125  124  139  64  142
99  83  93  120  159
89  65  68  68  116
89  72  48  141  74
->
125  83  68  141

134  72  55
159  116  74
->
134  116

66  113  75  85
114  104  118  74
84  153  88  164
122  105  125  133
->
66  104  88  133

53  156  81
108  90  77
122  78  126
->
53  90  126

112  85
88  138
118  153
36  89
->
112  138

86  46  120  45
76  82  102  102
57  51  94  66
105  53  124  57
100  93  101  109
->
86  82  94  57

133  98  122  66  144
83  153  88  128  95
92  124  119  133  113
52  107  105  162  73
108  102  149  110  151
->
133  153  119  162  151

99  38  101  103  86
100  46  101  105  64
101  35  101  104  71
100  64  101  103  95
102  55  101  102  94
->
99  46  101  103  94
---
80  63  69  82
63  127  127  113
151  116  110  108
56  76  82  88
->
80  127  110  88

64  98  83
48  66  92
123  133  34
->
64  66  34

63  106
137  71
158  117
->
63  71

106  45
48  129
94  110
121  152
120  79
->
106  129

105  121  131  97  72
124  136  106  73  137
160  132  98  80  97
71  69  82  84  128
->
105  136  98  84

108  125  100  123  127
78  134  64  77  100
64  161  75  61  73
->
108  134  75

132  148  71  159
117  33  112  147
->
132  33

80  87  75  109  65
103  82  87  76  124
67  118  93  125  105
65  116  109  103  104
81  50  65  61  83
->
80  82  93  103  83

30  85  56  88
98  135  151  81
88  145  78  127
->
30  135  78
---
101  109  106  86  104  96  112  152  68  86
106  100  79  85  61  106  103  109  87  86
120  105  83  72  67  120  89  85  69  101
->
101  106  120
109  100  105
106  79  83
86  85  72
104  61  67
96  106  120
112  103  89
152  109  85
68  87  69
86  86  101

51  145  124
113  137  90
88  100  86
87  63  61
100  126  90
93  95  89
100  94  69
101  75  135
131  48  32
113  102  125
31  142  149
66  155  130
->
51  113  88  87  100  93  100  101  131  113  31  66
145  137  100  63  126  95  94  75  48  102  142  155
124  90  86  61  90  89  69  135  32  125  149  130

97  160  109  96  82  100  142  98  108  107  102
122  91  111  106  105  137  114  112  86  75  133
91  99  97  96  99  90  95  97  103  106  91
77  82  88  96  102  65  70  91  111  121  66
->
97  122  91  77
160  91  99  82
109  111  97  88
96  106  96  96
82  105  99  102
100  137  90  65
142  114  95  70
98  112  97  91
108  86  103  111
107  75  106  121
102  133  91  66

148  91  76  104
129  90  74  69
120  150  117  90
119  93  82  77
122  138  126  87
109  152  80  109
139  89  70  71
->
148  129  120  119  122  109  139
91  90  150  93  138  152  89
76  74  117  82  126  80  70
104  69  90  77  87  109  71

112  119  112  149  114
108  114  85  122  103
114  121  69  145  79
107  96  104  48  116
113  121  98  146  104
112  106  107  88  109
103  96  123  105  121
114  121  74  118  93
107  106  125  142  118
108  101  110  84  114
115  111  76  96  78
->
112  108  114  107  113  112  103  114  107  108  115
119  114  121  96  121  106  96  121  106  101  111
112  85  69  104  98  107  123  74  125  110  76
149  122  145  48  146  88  105  118  142  84  96
114  103  79  116  104  109  121  93  118  114  78

92  107  107  111
108  81  75  62
102  100  95  103
106  107  98  109
102  112  118  115
110  80  77  43
->
92  108  102  106  102  110
107  81  100  107  112  80
107  75  95  98  118  77
111  62  103  109  115  43

82  48  125  118  80
60  119  113  154  95
->
82  60
48  119
125  113
118  154
80  95
